Below is a small trained network, with its code and all its weights. Each question gives an input and a target symbol and asks what happens when units are switched off, that is, made to give their printed mean instead of their output.

import numpy as np


def w(rows, s, z=0):
    codes = np.array(rows[::2]) - 128.0
    scale = np.full(codes.shape[1], s)
    scale[-1] = z or s
    return codes * scale


def softmax(a):
    e = np.exp(a - a.max(-1, keepdims=True))
    return e / e.sum(-1, keepdims=True)


def log_softmax(a):
    a = a - a.max(-1, keepdims=True)
    return a - np.log(np.exp(a).sum(-1, keepdims=True))


def net(x, mask):
    ids = ['αγδεηξπστφψ'.index(c) for c in x.split()]
    T = len(ids)
    res = E[ids] + P[:T]
    u = 0
    for l in range(2):
        r = res
        for j in range(3):
            rows = slice(3 * j, 3 * j + 3)
            q, k, v = (r @ M[l][rows].T for M in (Q, K, V))
            z = softmax(np.where(np.tri(T) > 0, q @ k.T / 3**0.5, -1e9)) @ v
            o = O[l][rows]
            res = res + np.where(mask[u + j], z, o[:, -1]) @ o[:, :-1]
        u += 3
    return log_softmax(res[-1] @ U[:, :-1].T + U[:, -1])


Q, K, V, O = {}, {}, {}, {}
E = w([
[9,174,132,89,140],'α',
[86,180,67,132,60],'γ',
[165,98,106,243,5],'δ',
[53,73,156,131,101],'ε',
[169,165,148,164,155],'η',
[186,120,216,228,144],'ξ',
[227,76,223,204,97],'π',
[66,108,191,51,133],'σ',
[54,112,235,71,224],'τ',
[196,143,215,167,50],'φ',
[96,147,114,237,51],'ψ',
],0.012)
P = w([
[183,151,249,64,41],'0',
[156,72,78,117,210],'1',
[66,153,207,182,93],'2',
[146,93,74,114,194],'3',
[59,145,195,196,87],'4',
[147,97,64,118,190],'5',
[49,146,182,208,82],'6',
[145,98,57,121,184],'7',
[48,142,181,213,88],'8',
[143,102,52,120,175],'9',
[39,140,179,215,94],'10',
[148,102,50,125,173],'11',
[48,128,185,219,97],'12',
[150,107,48,126,174],'13',
],0.014)
Q[0] = w([
[188,192,4,88,208],'L0H1',
[30,101,146,150,97],'L0H1',
[113,187,149,160,94],'L0H1',
[97,83,143,171,169],'L0H2',
[85,186,39,131,152],'L0H2',
[140,219,173,172,31],'L0H2',
[163,212,181,174,158],'L0H3',
[66,126,144,101,133],'L0H3',
[182,152,167,155,66],'L0H3',
],0.012)
K[0] = w([
[119,169,75,151,146],'L0H1',
[133,142,151,65,83],'L0H1',
[129,142,115,120,100],'L0H1',
[133,77,91,112,137],'L0H2',
[97,134,86,118,123],'L0H2',
[119,189,119,169,130],'L0H2',
[166,176,191,161,117],'L0H3',
[62,104,144,84,130],'L0H3',
[191,119,106,250,139],'L0H3',
],0.018)
V[0] = w([
[31,144,110,254,184],'L0H1',
[213,29,189,161,163],'L0H1',
[77,113,102,44,53],'L0H1',
[166,44,124,72,126],'L0H2',
[181,136,158,71,134],'L0H2',
[55,47,198,128,114],'L0H2',
[100,76,114,114,111],'L0H3',
[46,51,160,68,179],'L0H3',
[158,61,100,171,169],'L0H3',
],0.0097)
O[0] = w([
[46,255,79,146,174,2],'L0H1',
[63,38,128,112,107,213],'L0H1',
[186,114,154,195,140,147],'L0H1',
[98,136,60,178,110,107],'L0H2',
[54,176,100,66,100,102],'L0H2',
[78,131,113,148,202,227],'L0H2',
[162,154,177,168,151,130],'L0H3',
[192,121,159,170,153,169],'L0H3',
[86,156,122,84,161,96],'L0H3',
],0.0091,0.0071)
Q[1] = w([
[36,175,166,199,64],'L1H1',
[111,169,45,59,100],'L1H1',
[136,103,194,167,201],'L1H1',
[5,148,204,188,33],'L1H2',
[20,221,192,195,122],'L1H2',
[126,111,2,185,116],'L1H2',
[96,121,147,199,104],'L1H3',
[108,121,101,86,108],'L1H3',
[35,117,220,170,93],'L1H3',
],0.0077)
K[1] = w([
[189,121,118,132,70],'L1H1',
[104,122,141,186,177],'L1H1',
[155,118,193,178,137],'L1H1',
[59,92,142,194,106],'L1H2',
[74,113,152,186,191],'L1H2',
[125,139,43,96,128],'L1H2',
[151,140,146,57,149],'L1H3',
[95,131,80,169,111],'L1H3',
[115,153,248,66,106],'L1H3',
],0.013)
V[1] = w([
[50,147,114,181,198],'L1H1',
[155,68,48,170,141],'L1H1',
[83,125,240,126,252],'L1H1',
[135,89,79,104,172],'L1H2',
[227,92,101,87,167],'L1H2',
[138,183,104,49,109],'L1H2',
[118,167,241,161,102],'L1H3',
[162,134,152,18,194],'L1H3',
[72,130,99,163,221],'L1H3',
],0.012)
O[1] = w([
[101,135,177,161,123,1],'L1H1',
[105,136,177,140,3,131],'L1H1',
[136,115,192,100,181,137],'L1H1',
[228,141,113,195,58,122],'L1H2',
[164,121,183,148,79,138],'L1H2',
[120,99,154,195,185,30],'L1H2',
[44,168,117,210,117,194],'L1H3',
[166,205,117,61,112,115],'L1H3',
[110,92,99,99,70,29],'L1H3',
],0.011,0.022)
U = w([
[48,71,238,140,52,142],'α',
[98,105,120,144,17,74],'γ',
[147,2,137,62,63,120],'δ',
[212,150,217,152,37,176],'ε',
[111,208,190,134,146,106],'η',
[42,153,127,139,105,109],'ξ',
[56,219,218,3,35,212],'π',
[165,212,102,177,66,59],'σ',
[75,52,136,10,143,200],'τ',
[168,26,126,170,146,4],'φ',
[177,193,86,29,112,166],'ψ',
],0.0064,0.0031)

Each question gives the input, a string of symbols that net reads in full, and the target symbol t.
The units are the heads (3 rows each of Q, K, V and O). Each row of codes is followed by its name. A weight is (code - 128) times the scale printed after its matrix; where a second scale follows, it is the last column's (O and U).
mask holds one flag per head, layer by layer. A switched-off head (its flag False) gives its mean, the last column of its rows in O, instead of its output. The means were averaged over made-up inputs and are rounded, as every weight is.
A unit's drop is (log p(t) with every unit on - log p(t) with that unit switched off) / (log p(t) with every unit on - log p(t) with every unit switched off).
The circuit of an input: a set's keep is (log p(t) with only the set's units on - log p(t) with every unit switched off) / (log p(t) with every unit on - log p(t) with every unit switched off). Starting from all 6 units, units are removed one at a time, each time the one whose removal leaves the highest keep (on an exact tie, the one counted first), for as long as the keep stays at least 0.8.
circuit, biggest first: the units of the circuit, biggest drop first
most important unit: the unit with the biggest drop
which heads matter: for each layer, one digit per head in row order, 1 if its drop is at least 0.15 and else 0, layers parted by /
input η γ ξ ψ ξ π ξ ξ σ ψ γ, target ψ: most important unit => L1H1
input π ξ σ σ δ, target δ: which heads matter => 110 / 100
input ε ξ η η ξ η ξ η α ε σ ε δ, target α: circuit, biggest first => L0H2, L1H1
input δ π π, target γ: circuit, biggest first => L1H1, L0H1, L0H3
input ξ γ π α γ α ξ γ η, target τ: circuit, biggest first => L1H2, L1H1
input σ σ ψ ε ε σ ψ τ γ ε, target ε: circuit, biggest first => L0H1, L1H2
input τ α σ φ γ ε, target φ: circuit, biggest first => L1H2, L0H2, L0H3
input δ δ σ α τ π ε, target γ: circuit, biggest first => L1H1, L0H1, L1H3
input α α ξ, target η: circuit, biggest first => L1H3, L1H1
input σ σ α, target ε: circuit, biggest first => L0H1, L0H3
input η σ τ σ σ π, target α: which heads matter => 111 / 110
input τ σ π ξ, target ξ: circuit, biggest first => L0H1, L0H2
input ε δ ε η φ, target α: which heads matter => 110 / 001
input τ φ δ ε ξ η ξ α ψ σ ξ, target π: which heads matter => 010 / 011
input α ε σ α τ ε δ π σ, target η: which heads matter => 101 / 101
input γ π η δ π σ π γ δ, target σ: circuit, biggest first => L1H1, L0H1, L1H3
input δ ξ γ, target γ: circuit, biggest first => L1H1, L0H1
input σ τ ξ δ ψ, target ε: which heads matter => 110 / 011
input ψ ε η τ π σ σ η π σ ξ δ η, target ξ: most important unit => L1H3
input σ τ ξ ξ, target ξ: which heads matter => 111 / 010
input φ π ψ ψ ξ ξ η ξ δ, target φ: which heads matter => 110 / 101
